Below are the code and all the weights of a small trained network. Each question names an input and a target symbol and asks about switching units off, where a switched-off unit gives its printed mean instead of its output.

import numpy as np


def w(rows, s, z=0):
    codes = np.array(rows[::2]) - 128.0
    scale = np.full(codes.shape[1], s)
    scale[-1] = z or s
    return codes * scale


def norm(h):
    return h / np.sqrt((h * h).mean(-1, keepdims=True) + 1e-5)


def softmax(a):
    e = np.exp(a - a.max(-1, keepdims=True))
    return e / e.sum(-1, keepdims=True)


def log_softmax(a):
    a = a - a.max(-1, keepdims=True)
    return a - np.log(np.exp(a).sum(-1, keepdims=True))


def net(x, mask):
    ids = ['βγδεηθλμξπστφψω'.index(c) for c in x.split()]
    T = len(ids)
    res = E[ids] + P[:T]
    u = 0
    for l in range(3):
        r = norm(res)
        for j in range(2):
            rows = slice(3 * j, 3 * j + 3)
            q, k, v = (r @ M[l][rows].T for M in (Q, K, V))
            z = softmax(np.where(np.tri(T) > 0, q @ k.T / 3**0.5, -1e9)) @ v
            o = O[l][rows]
            res = res + np.where(mask[u + j], z, o[:, -1]) @ o[:, :-1]
        u += 2
    return log_softmax(norm(res)[-1] @ U[:, :-1].T + U[:, -1])


Q, K, V, O = {}, {}, {}, {}
E = w([
[133,220,157],'β',
[201,84,190],'γ',
[146,12,125],'δ',
[10,51,81],'ε',
[36,124,122],'η',
[152,162,146],'θ',
[124,183,147],'λ',
[73,190,125],'μ',
[2,121,19],'ξ',
[190,125,138],'π',
[189,63,108],'σ',
[26,89,110],'τ',
[41,138,225],'φ',
[177,152,151],'ψ',
[22,164,164],'ω',
],0.01)
P = w([
[84,78,60],'0',
[86,128,228],'1',
[121,145,255],'2',
[138,70,221],'3',
[171,183,113],'4',
[198,38,144],'5',
[196,138,228],'6',
[199,143,133],'7',
[150,70,209],'8',
[177,111,154],'9',
],0.0062)
Q[0] = w([
[140,77,72],'L0H0',
[95,3,154],'L0H0',
[3,107,70],'L0H0',
[158,81,167],'L0H1',
[64,205,36],'L0H1',
[212,255,249],'L0H1',
],0.0071)
K[0] = w([
[157,126,122],'L0H0',
[105,94,18],'L0H0',
[108,132,188],'L0H0',
[14,111,123],'L0H1',
[254,52,96],'L0H1',
[174,152,56],'L0H1',
],0.0077)
V[0] = w([
[90,138,211],'L0H0',
[107,134,77],'L0H0',
[254,127,55],'L0H0',
[168,107,193],'L0H1',
[126,129,128],'L0H1',
[191,84,78],'L0H1',
],0.0092)
O[0] = w([
[181,55,156,203],'L0H0',
[209,254,150,106],'L0H0',
[65,139,145,2],'L0H0',
[120,94,165,143],'L0H1',
[135,93,124,130],'L0H1',
[66,60,130,38],'L0H1',
],0.0081,0.0054)
Q[1] = w([
[132,60,171],'L1H0',
[219,101,178],'L1H0',
[156,81,142],'L1H0',
[136,161,94],'L1H1',
[58,101,109],'L1H1',
[254,115,111],'L1H1',
],0.01)
K[1] = w([
[141,167,43],'L1H0',
[72,154,104],'L1H0',
[82,254,143],'L1H0',
[156,105,120],'L1H1',
[179,96,136],'L1H1',
[116,184,85],'L1H1',
],0.014)
V[1] = w([
[130,102,188],'L1H0',
[79,180,170],'L1H0',
[139,251,105],'L1H0',
[95,129,183],'L1H1',
[79,171,109],'L1H1',
[171,136,90],'L1H1',
],0.014)
O[1] = w([
[69,83,118,95],'L1H0',
[2,105,135,119],'L1H0',
[30,199,115,158],'L1H0',
[144,38,113,177],'L1H1',
[44,57,62,6],'L1H1',
[174,135,184,115],'L1H1',
],0.0073,0.0016)
Q[2] = w([
[207,79,191],'L2H0',
[132,156,88],'L2H0',
[221,81,198],'L2H0',
[112,46,184],'L2H1',
[46,116,2],'L2H1',
[11,157,141],'L2H1',
],0.0091)
K[2] = w([
[139,233,81],'L2H0',
[166,143,188],'L2H0',
[40,163,7],'L2H0',
[98,136,97],'L2H1',
[201,109,187],'L2H1',
[152,149,170],'L2H1',
],0.013)
V[2] = w([
[148,106,45],'L2H0',
[92,105,89],'L2H0',
[59,146,28],'L2H0',
[123,5,90],'L2H1',
[176,94,111],'L2H1',
[145,18,135],'L2H1',
],0.015)
O[2] = w([
[194,43,59,217],'L2H0',
[90,106,41,173],'L2H0',
[162,128,66,252],'L2H0',
[34,109,82,232],'L2H1',
[127,26,180,166],'L2H1',
[65,2,158,182],'L2H1',
],0.0093,0.00042)
U = w([
[236,52,28,41],'β',
[3,202,74,167],'γ',
[35,96,205,88],'δ',
[156,135,161,63],'ε',
[5,93,108,156],'η',
[82,72,175,145],'θ',
[122,142,142,94],'λ',
[94,25,101,148],'μ',
[50,90,117,118],'ξ',
[108,147,147,99],'π',
[160,135,135,57],'σ',
[177,127,122,158],'τ',
[168,57,254,254],'φ',
[114,121,137,29],'ψ',
[116,139,132,216],'ω',
],0.0094,0.0034)

Each question gives the input, a string of symbols that net reads in full, and the target symbol t.
The units are the heads (3 rows each of Q, K, V and O). Each row of codes is followed by its name. A weight is (code - 128) times the scale printed after its matrix; where a second scale follows, it is the last column's (O and U).
mask holds one flag per head, layer by layer. A switched-off head (its flag False) gives its mean, the last column of its rows in O, instead of its output. The means were averaged over made-up inputs and are rounded, as every weight is.
A unit's drop is (log p(t) with every unit on - log p(t) with that unit switched off) / (log p(t) with every unit on - log p(t) with every unit switched off).
The circuit of an input: a set's keep is (log p(t) with only the set's units on - log p(t) with every unit switched off) / (log p(t) with every unit on - log p(t) with every unit switched off). Starting from all 6 units, units are removed one at a time, each time the one whose removal leaves the highest keep (on an exact tie, the one counted first), for as long as the keep stays at least 0.8.
circuit, biggest first: the units of the circuit, biggest drop first
which heads matter: for each layer, one digit per head in row order, 1 if its drop is at least 0.15 and else 0, layers parted by /
drop when u is switched off: that unit's drop, to one decimal
input θ λ θ ω ψ, target γ: circuit, biggest first -> (L0H0 L1H0)
input θ μ φ η ω φ ω ε, target γ: circuit, biggest first -> (L1H0 L0H0)
input ε π θ τ ξ δ ψ, target β: circuit, biggest first -> (L2H0)
input φ φ φ ξ, target φ: circuit, biggest first -> (L0H0 L1H1 L2H0)
input θ μ ε σ θ γ ξ, target γ: which heads matter -> 11 / 11 / 00
input φ β ω ε β, target φ: circuit, biggest first -> (L0H0 L2H1 L1H1)
input φ φ μ φ μ, target φ: circuit, biggest first -> (L0H0 L2H0)
input θ θ φ θ γ, target γ: circuit, biggest first -> (L0H0 L1H0)
input φ θ γ θ ω, target φ: circuit, biggest first -> (L0H0 L1H0 L2H0)
input φ ε φ φ γ τ φ λ, target φ: circuit, biggest first -> (L2H0 L1H0)
input ε μ σ σ ψ, target β: which heads matter -> 11 / 10 / 10
input ε ψ φ η π φ, target β: which heads matter -> 10 / 00 / 10
input θ ψ π σ π τ ψ φ β δ, target γ: which heads matter -> 10 / 10 / 00
input θ θ φ ε η φ τ, target γ: circuit, biggest first -> (L1H0)
input θ σ ψ ψ θ ε, target γ: which heads matter -> 10 / 10 / 01
input θ τ φ ψ φ φ π, target γ: which heads matter -> 10 / 11 / 00
input φ η β π ψ, target φ: drop when L0H1 is switched off -> -0.1
input φ ψ θ θ φ ε, target φ: drop when L1H0 is switched off -> 0.0
input θ μ π γ δ, target γ: drop when L0H0 is switched off -> 0.7
